-131,0,17,-249,-165,-195,110,-177,44,437,9,-53,-215,126,36,-336,-42,-58,-66,-62,-203,-112,-86,-9,-112,-63,-364,-69,121,4,50,114,61,337,85,-288,277,-107,-128,91,220,134,-233,-135,-36	(185)
-54,10,56,-155,-157,-297,123,-325,73,378,-16,-98,-148,5,107,-304,-12,-50,-18,-69,-80,-125,-102,-49,-96,-11,-244,40,154,11,140,188,74,353,7,-177,238,-40,-44,100,126,94,-112,-27,-85	(36)
-96,93,79,-319,-353,148,96,-231,57,355,175,-253,-365,-342,253,406,-155,345,-231,-217,-37,-331,94,98,-10,-152,-119,-167,-64,-298,-132,321,-19,17,238,-274,141,41,-46,386,-71,32,-232,494,-7	(185)
-72,-63,-95,93,158,-194,53,-133,-124,-42,-456,62,239,278,-7,-191,174,-279,241,3,-246,-95,-204,-212,71,-82,-138,-58,-59,-10,85,116,-18,127,-82,-46,-182,247,13,-115,286,131,41,-50,-17	(2)
39,-97,-174,104,110,-215,52,-196,-126,-33,-295,-26,83,201,5,-189,200,-335,218,-126,-212,-191,-73,-224,3,11,-66,103,70,-202,98,181,-28,187,-8,26,-163,218,-107,-167,221,39,55,7,-30	(25)
4,-79,-139,271,242,-199,70,-152,-38,-126,-330,-6,255,286,-4,-359,258,-343,207,-124,-42,-47,-212,-183,-134,55,-76,83,165,-36,145,57,-59,377,-147,94,-139,78,-24,-317,401,-19,-8,-14,78	(59)
39,136,4,84,-49,28,63,-692,77,193,232,25,189,32,-182,-366,164,117,-115,-221,-29,-42,253,-58,-133,133,-154,-40,87,-290,113,100,78,181,-91,-281,4,-168,124,189,255,15,1,131,-63	(185)
-556,-250,-44,-130,-194,-201,-9,61,178,274,244,284,-399,74,-87,-6,-178,-236,-129,404,-24,262,143,-33,-259,-49,338,181,-12,189,114,-96,-133,139,-250,583,-136,-299,-344,-151,143,18,-39,330,-178	(86)
229,-212,194,-126,-24,199,-74,416,1,-77,-165,173,-29,-257,240,604,-157,440,-125,-74,303,-99,221,240,179,-162,-184,-231,-101,52,-177,33,83,-321,94,-212,149,132,-31,112,-199,-72,-215,-115,126	(185)
24,0,163,-5,-85,-206,45,-332,-54,144,-185,31,51,58,113,-282,29,88,322,-185,-39,-195,-49,-14,-128,37,-398,-17,60,72,211,174,163,245,0,-254,212,-7,92,-28,260,35,43,-44,-44	(2)
-48,-195,-206,-137,-357,-53,24,-205,254,-25,327,33,-388,-569,52,-67,108,158,81,-221,315,-150,114,-115,114,-270,137,288,-235,-434,242,198,-132,-142,234,283,-88,44,-336,117,130,40,-82,657,-116	(25)
-86,-42,-25,-82,-137,28,23,-51,68,15,293,-225,-235,-477,119,336,-153,5,-78,-39,272,6,-154,-178,80,-189,255,53,3,-191,-145,264,-32,-137,188,161,-293,135,-434,67,-5,175,-116,537,79	(86)
-124,98,330,-127,-30,-246,147,-342,134,338,-44,13,-141,419,-21,-367,15,49,56,-20,-31,-53,-92,-50,-260,-39,-374,-41,190,64,132,97,127,122,134,-312,278,32,44,-44,285,32,-61,-196,-60	(55)
17,104,-102,98,111,-154,60,-182,-61,20,-293,49,157,275,-14,-231,171,-269,112,-41,-161,-82,33,-192,-75,48,-227,-31,17,-306,27,202,-37,216,17,28,-130,214,34,-207,202,7,68,4,-11	(55)
13,27,-80,57,142,-149,127,-70,-67,-57,-314,-110,123,245,117,51,42,-208,59,-58,-263,-222,-33,-60,30,10,-262,-101,56,-143,78,236,80,205,10,-187,24,63,-127,-42,103,193,-62,-85,70	(40)
-264,51,98,20,-61,147,-16,212,-13,-17,260,282,23,137,-436,106,-296,185,76,239,86,272,43,-9,34,-7,138,-256,-172,154,-148,-272,-37,-391,-344,229,-113,-157,-28,-102,236,-97,128,-32,-44	(2)
46,7,-131,107,208,-228,156,-282,-136,223,-398,16,276,204,13,-189,227,-178,228,-31,-126,-92,-46,-180,67,81,-244,24,141,-172,56,261,-35,241,-103,61,-72,200,73,-114,262,-116,114,-34,-88	(2)
-280,197,305,-252,3,-338,244,-112,97,373,-72,102,-219,231,52,-155,108,-63,-345,69,60,-36,17,-142,-149,15,-208,-196,147,-28,197,283,-167,419,16,45,240,49,-106,-185,99,-165,-123,220,-277	(42)
-342,-253,-135,-20,-198,-631,-37,-150,34,471,193,85,-475,145,-203,-612,-63,-525,-1,275,-354,248,328,-191,-24,27,296,506,247,95,236,-257,-183,367,-155,308,-5,1,-425,184,99,-362,-159,215,-329	(36)
-99,-28,-32,47,-21,-103,-41,40,-11,171,174,205,-82,135,-346,-146,-184,-17,-111,247,-27,109,-65,21,-41,38,104,-104,-78,138,-10,-132,-51,-160,-165,126,-26,-92,-71,-116,157,-1,19,-135,-95	(86)
-133,-43,-62,-125,-110,-70,48,-50,6,274,-127,-44,-39,-15,86,-104,42,10,6,-134,-119,-110,-117,-30,-36,-102,-187,-3,15,25,10,108,-17,150,35,-68,167,-99,-53,209,107,74,-126,-145,15	(25)
-19,-74,-73,-30,7,-210,47,-145,6,8,-254,31,50,158,29,-272,159,-344,179,-34,-208,-86,-37,-309,59,31,-11,130,104,-104,132,19,-97,122,21,55,-220,187,-117,-85,187,99,-40,114,-181	(25)
-22,-151,-102,90,212,-277,165,-159,-226,-20,-436,118,210,272,104,-41,364,-336,235,-32,-266,-54,112,-110,36,79,-107,5,64,-114,183,114,-83,331,-140,18,-120,181,109,-320,193,-52,96,22,10	(55)
114,-17,26,-35,-92,-7,109,-113,114,30,256,-103,-130,-323,110,118,-20,169,-9,-71,311,-46,-8,13,17,-106,66,111,25,-170,-6,348,24,-132,157,95,-25,47,-122,53,-6,82,-45,246,21	(86)
155,-41,-32,117,44,-202,195,-332,-197,-29,-193,1,101,266,75,-191,465,-288,342,-130,-189,-222,-1,-166,-61,-23,-151,15,73,-159,293,295,5,165,-97,-80,-88,284,-8,-197,360,66,173,71,-43	(42)
-8,92,-22,-18,-101,-78,-133,-82,213,210,382,175,-94,-43,-315,-413,-311,-6,-224,294,124,199,-65,53,9,-21,125,59,-74,59,-51,-156,-59,-164,-158,65,-127,3,-152,218,67,40,-54,-52,-135	(25)
239,203,132,296,228,-313,64,-379,50,1,18,59,288,700,-127,-843,194,-462,229,1,-97,134,-212,-154,-92,-148,-160,-27,136,-58,361,176,-21,303,-59,-252,-61,45,-127,-119,476,-148,158,-66,26	(55)
68,81,138,-121,-133,93,88,-3,131,0,273,-71,-91,-442,145,250,-91,231,-178,-104,229,-53,37,69,25,-40,27,-22,-74,-144,-40,304,5,-111,98,15,-51,61,-52,75,-106,153,-103,393,9	(42)
-151,-8,-124,43,-39,-238,-30,-85,33,423,103,164,-31,-71,-311,-230,-173,-156,-108,304,33,168,-78,-45,11,3,161,62,-35,86,0,-54,-140,-73,-123,326,-55,46,-110,7,151,-83,52,-10,-104	(59)
13,99,175,-176,-148,-144,57,-138,267,124,237,-187,-260,-299,60,31,-297,169,-86,79,365,-99,-314,11,5,-147,60,-31,-32,9,-17,231,109,-235,140,-208,-62,142,-239,118,-13,333,-139,249,-75	(25)
26,-40,-144,47,236,-167,117,-151,-117,37,-343,14,166,195,98,-64,233,-327,164,-3,-150,-68,79,-77,43,33,-220,18,113,-229,86,228,-23,330,-52,4,-118,233,-67,-189,151,-3,37,-18,47	(36)
-272,-233,63,-315,-380,30,35,-270,104,534,3,-418,-446,103,7,48,-104,-255,-93,-180,-422,-511,199,-385,-22,-168,53,92,170,-48,167,322,61,81,295,20,393,108,-408,531,237,37,-370,194,-200	(2)
-77,-36,-199,-75,16,-146,92,-119,94,136,-192,-272,-75,169,165,-54,-122,-197,-1,6,-233,-284,-64,-84,12,-15,-110,106,-2,-175,-24,103,71,149,26,-225,-133,156,-142,231,22,247,-176,-88,34	(40)
-53,-178,43,-205,-226,-2,37,-54,116,0,231,-155,-353,-395,138,230,-120,95,120,-26,132,-165,75,-90,87,-123,224,213,1,-177,54,112,51,-263,256,71,-121,182,-227,101,-86,174,-112,441,-58	(40)
-149,-32,188,-138,-145,132,160,-148,221,-76,148,56,21,1,138,186,67,238,-96,-170,90,-110,128,46,-151,-180,-83,-120,-91,-66,94,366,24,67,39,-56,84,-95,54,-21,174,217,-232,251,49	(2)
28,80,-57,144,162,-11,106,-286,2,-114,149,41,200,397,-225,-260,200,-194,-41,-138,-350,21,106,-103,-108,142,-22,129,234,-202,61,250,-58,273,-81,188,-78,-2,111,-183,98,-86,88,-13,-8	(25)
-284,89,97,-261,-270,-193,163,-492,317,437,142,38,5,253,60,-416,-8,165,42,111,-45,-15,-49,-36,-83,-26,-292,105,113,11,165,77,-81,362,-68,67,231,14,277,80,306,-69,-214,123,-112	(59)
2,-74,-130,88,-65,-7,-69,-82,20,122,223,285,13,-214,-196,-233,-148,-61,50,218,174,267,132,100,91,86,149,104,-136,17,-26,-89,-108,-47,-292,291,-147,-152,-60,120,176,0,83,-64,-70	(86)
145,-2,-225,150,92,-196,37,-132,-91,45,-231,-71,66,49,40,-278,138,-421,127,-124,-106,-109,-6,-177,63,-1,-50,98,91,-240,110,224,-53,292,-66,26,-151,238,-280,-13,154,15,48,25,-5	(59)
-190,-128,-201,15,-55,-70,4,-111,-53,320,28,312,105,-84,-351,-66,-46,-71,-19,241,-20,97,112,-149,88,-26,110,-40,-182,-59,5,-92,-159,-184,-153,420,-135,21,11,-52,316,-90,76,59,-116	(42)
-102,-218,-71,36,-28,-248,1,46,-61,336,3,168,-148,-145,-108,-165,-231,-138,27,243,-29,73,-130,169,-40,99,231,77,-30,309,-18,-87,-50,-8,-293,89,-83,-60,-98,117,121,157,39,-105,-92	(59)
380,-1,402,-166,55,136,148,-111,91,-196,195,-45,23,-14,326,196,-56,307,-52,-269,325,-214,70,264,50,14,-274,-155,29,-48,93,465,249,-43,77,-481,31,-84,-161,-30,-150,402,-79,-173,73	(40)
-427,-119,17,-206,-317,-303,130,-423,96,436,-180,-60,-201,96,151,-203,69,79,173,5,-58,-241,-179,-268,-152,-147,-157,4,-33,-2,213,124,42,195,-50,12,161,3,80,141,427,135,-163,288,-94	(42)
-35,-60,-19,18,-188,-89,-36,-40,-18,113,308,213,-240,17,-238,-108,-154,88,6,135,80,3,178,43,-19,-4,231,14,-167,-44,85,30,-30,-201,-104,146,-44,-21,-86,0,42,-14,150,52,-142	(59)
32,39,-96,-50,-159,-118,-78,-49,136,225,439,37,-319,-229,-288,-172,-316,-40,-219,114,117,37,42,20,-22,27,141,87,-34,-90,-63,29,-23,-103,-40,149,-83,-10,-403,119,-43,-34,81,44,-120	(42)
-60,41,-7,-96,-61,-132,181,-899,151,369,-31,-54,141,170,52,-325,86,215,-135,-61,13,-376,278,101,-58,-20,-367,-124,41,-306,210,425,75,478,113,-362,379,-79,249,291,396,77,-190,9,-68	(42)
-317,-73,-54,-273,-186,-218,81,-180,205,345,270,200,-266,-255,-238,13,-199,118,-177,435,70,88,-51,155,36,140,290,106,-206,231,-8,-97,-124,-292,-153,291,-81,25,74,72,6,165,72,283,-326	(185)
3,-88,77,-125,-56,-69,82,-31,-27,72,37,-227,-47,-114,74,291,-199,35,229,231,137,-78,-107,-16,181,-106,235,70,81,124,-21,224,82,-271,84,88,-62,173,39,92,-32,131,-56,131,-18	(59)
-222,-585,-185,-156,-505,360,-93,-272,539,492,801,-224,-605,-466,4,-50,-110,829,-441,82,-169,-266,769,480,-34,16,418,378,246,159,121,-666,-72,-159,-201,85,549,-71,16,798,-141,-419,-872,561,89	(36)
-186,28,103,-51,-230,-312,-34,-230,214,296,-126,-79,-189,105,47,-293,-138,60,35,16,-69,-141,-105,-194,-197,-60,-156,91,45,8,133,-101,118,114,83,-273,219,86,130,223,145,-30,-131,22,-68	(86)
-46,-49,22,-170,-183,-122,-124,-199,-133,303,274,150,-162,19,-336,-152,-252,40,45,238,-285,111,182,-83,132,-34,147,189,25,164,-133,-35,-14,-236,72,-14,-67,208,-68,261,221,-173,54,136,-319	(2)
119,-158,-187,82,131,-175,58,-272,-98,-105,-160,27,152,52,28,-62,194,-239,211,-73,-33,-112,-64,-193,76,17,41,122,50,-129,99,233,-44,125,-109,61,-298,126,-151,-144,275,93,73,75,-5	(25)
-515,-376,186,-160,-186,-502,-3,-199,106,65,-505,-153,-70,265,504,198,-88,-99,367,205,36,-62,-545,-556,-339,-117,293,170,280,548,2,-177,86,242,51,284,-278,145,143,-657,238,161,-245,462,27	(42)
-59,-39,228,-95,58,-76,-136,344,177,-1,223,323,9,280,-351,-271,-327,106,-151,348,185,217,-211,51,-6,-196,168,-147,-122,344,-9,-114,55,-281,-246,-26,-10,120,-88,-216,170,0,6,-297,-47	(25)
-2,-44,-37,126,145,-201,130,-368,-39,6,-264,127,201,284,13,-308,243,-191,180,-105,-134,-46,-89,-153,-71,49,-166,-41,88,-122,120,176,-33,292,-186,-9,-141,118,30,-242,347,65,23,57,10	(55)
163,278,201,-3,-47,42,55,35,95,-22,195,8,-150,-304,21,262,-34,69,221,34,556,153,-62,75,-33,-38,22,-13,-34,-192,-61,221,-6,-399,143,81,-72,196,-85,19,-37,-30,177,243,-3	(42)
40,-147,147,-182,-70,65,86,5,109,-3,146,-94,-76,-304,159,422,-75,127,36,63,218,-91,19,29,68,-134,127,76,73,6,-34,332,43,-184,173,135,-25,120,-92,31,-75,120,-116,202,12	(40)
-201,109,-126,98,-108,-29,-228,-73,185,198,61,190,-59,145,-316,-164,-340,1,-117,230,70,185,106,-105,-33,22,61,17,-189,-98,-208,-288,-130,-126,-134,240,-226,65,-115,115,155,-233,22,-1,-84	(40)
115,105,-237,114,178,-123,85,-146,-100,64,-285,62,102,177,22,-207,368,-466,66,-127,-194,-54,107,-129,-118,60,-142,109,53,-269,74,310,-140,288,0,92,-172,225,-199,-163,148,-15,121,-58,1	(59)
-248,-324,121,0,-11,210,143,-188,-63,-135,188,230,74,-259,-176,438,-137,191,-53,25,164,-12,-13,64,-28,-49,27,-110,-70,84,-77,73,-40,-128,-112,480,-183,-309,-4,-248,288,166,-20,225,42	(59)
-1,-165,-192,-5,131,-166,232,-211,-143,29,-280,-75,197,-16,116,-40,303,-333,113,-229,-130,-182,-48,-133,30,59,-149,63,184,-150,56,418,-77,428,-87,194,-136,89,-195,-242,231,199,24,-84,64	(59)
-5,-102,-252,-3,83,-174,1,-76,-36,42,-343,-21,45,110,47,-170,209,-357,216,-53,-65,-226,-178,-283,3,-17,-40,78,37,-228,134,124,-85,112,97,54,-234,167,-277,-141,296,155,34,21,-95	(40)
53,86,79,-161,-214,50,105,-44,140,6,210,-242,-219,-217,205,350,-251,222,18,-20,349,-183,-177,-42,30,-179,14,-85,-68,-61,-99,282,112,-311,199,32,-30,166,-152,120,-112,246,-118,228,98	(42)
-148,-11,-167,65,154,-307,155,-449,7,145,-353,-42,267,49,32,-301,214,-296,50,-95,-121,-114,-169,-274,3,38,-127,108,88,-114,56,326,-120,409,-58,161,-157,197,-68,-152,346,101,-49,72,-58	(25)
-52,58,54,-2,-70,5,-75,85,187,159,181,188,-53,35,-182,-91,-191,39,-254,189,66,172,29,49,-145,40,2,-56,-42,134,-91,-52,-63,-69,-165,136,10,-105,-76,3,118,-38,-111,-54,-25	(86)
-371,-582,55,-555,-165,-204,251,-249,-187,136,62,-370,-186,-9,55,478,-131,-94,-341,12,-640,-437,198,-225,219,-71,341,106,395,275,9,589,223,493,30,143,315,-124,-256,-80,-28,278,-90,76,-206	(59)
-85,-50,93,-99,-23,-171,193,-459,68,424,59,-60,5,4,22,-451,43,-25,-178,-174,-175,-38,-66,9,-121,2,-213,-16,222,104,158,162,0,510,-75,-232,290,-283,24,156,319,32,-231,-34,22	(86)
1,13,-143,66,157,-129,136,-228,-121,30,-275,31,238,222,27,-146,256,-264,111,-53,-184,-95,-4,-155,0,35,-114,-22,35,-129,100,225,-61,222,-76,43,-158,170,62,-186,233,51,53,37,-17	(185)
-66,-31,70,-151,-157,-281,111,-294,29,278,92,-63,-214,18,-118,-309,-118,-95,-41,-46,-155,-175,-163,-169,-113,-2,-132,15,80,92,142,52,91,98,-36,-200,88,-61,-146,103,244,169,-94,-51,-113	(42)
-217,-21,-46,-26,-110,-45,-58,-5,66,152,141,160,-26,192,-252,-9,-207,85,-59,264,-36,22,110,-22,75,-18,23,-124,-151,6,31,-145,-45,-132,-68,153,50,-73,-51,-19,172,-75,-30,19,-106	(42)
48,93,110,-148,-116,44,164,23,139,77,189,-203,-166,-265,249,227,-79,173,47,-185,457,-66,-66,-48,61,-197,-100,-36,39,-219,-5,495,23,-18,216,153,-11,117,-292,-69,-12,101,-45,271,51	(36)
-340,-70,103,-306,-256,-553,73,-336,192,576,-217,-120,-309,74,152,-216,-254,-86,221,317,-17,-37,-553,-244,-14,-104,-140,53,219,331,102,-53,26,194,83,-47,147,83,-20,131,193,201,-285,23,-121	(42)
-281,-149,143,-216,-207,-338,66,-290,56,481,-295,-161,58,94,214,-366,35,-3,-45,-55,-284,-289,-275,-20,-152,-50,-129,3,112,331,197,-54,95,244,55,-365,344,-117,169,227,150,286,-270,-136,-116	(2)
-195,-123,-27,-127,-204,-406,107,-336,81,284,-141,-118,-192,219,87,-108,-36,-82,129,-10,-290,-198,-63,-190,-123,-40,-108,134,136,51,180,3,156,226,-36,-250,243,37,14,53,195,69,-126,-2,-68	(36)
-11,69,-57,16,117,-89,90,-242,99,67,-191,33,180,237,9,-247,130,-218,-32,-35,-173,-32,-58,-170,-27,60,-173,-35,45,-126,11,130,-73,266,-111,-39,-156,127,-27,-54,215,62,-47,26,-17	(36)
53,-115,47,-250,-191,-143,-2,-180,270,125,267,-138,-310,-409,13,142,-212,162,-99,116,273,-237,-58,-85,20,-196,310,189,-39,-69,12,265,70,-449,388,-58,-162,362,-252,92,-131,281,-146,323,-88	(59)
98,73,92,-86,-80,25,50,32,156,-5,176,-171,-196,-288,120,162,-150,125,-51,-73,302,-68,-90,-12,37,-100,34,24,-2,-146,-87,295,41,-206,202,9,-71,195,-227,80,-94,167,-98,225,26	(55)
-204,-111,-52,-337,-204,-325,117,-258,-49,502,-169,-98,-287,63,83,-135,99,-136,12,-9,-290,-290,-147,-139,-56,-49,-294,15,190,-29,190,146,33,303,135,-161,284,66,-67,84,153,101,-215,42,-182	(185)
110,98,96,-179,-119,4,60,-79,228,121,278,-50,-151,-320,144,41,-168,201,-104,-6,352,36,-125,149,-18,-122,51,38,10,-57,-87,223,25,-163,144,-98,-61,97,-54,133,-134,188,-113,164,33	(185)
148,-313,239,-131,-93,118,129,-28,163,-430,114,-98,-53,-56,246,209,30,264,125,-175,324,-239,-39,90,53,-131,147,58,-69,219,139,263,224,-269,-44,-98,-60,-4,-79,-106,34,519,-103,-91,-4	(36)
197,121,-78,189,227,-389,107,-317,249,-139,-237,-59,342,318,269,-396,331,-228,-33,-144,400,101,-222,-127,-161,196,-220,212,277,16,130,260,-27,399,-151,225,-131,-29,-184,-410,98,57,-61,-92,10	(86)
292,58,18,-3,-420,31,-93,111,167,-161,455,105,-268,-523,-270,33,179,69,479,-250,425,56,-86,-358,71,-198,413,313,-171,-115,297,141,40,-835,400,127,-176,339,-262,-39,105,234,346,239,-393	(42)
-104,3,-24,-65,-102,-80,-37,-61,152,130,238,93,-181,29,-193,-143,-236,-72,-155,258,73,83,97,44,-36,21,121,-9,-90,34,-30,-53,-25,-37,-120,101,-133,-54,-192,46,21,96,-1,0,-154	(36)
-99,77,77,-355,-221,-141,268,-309,81,515,282,-135,-113,-241,178,-379,118,39,-300,-311,65,44,-116,89,-204,40,-150,122,226,64,-21,409,-57,432,-98,114,274,-342,-50,177,41,146,-153,-24,6	(2)
-69,-63,-32,1,-222,-107,-70,-160,67,229,122,198,-170,160,-286,-225,-156,-28,-179,100,-124,-19,143,-35,-61,-60,82,-60,-183,-26,52,-224,-39,-157,-182,1,24,-46,-9,142,139,-71,2,-32,-117	(25)
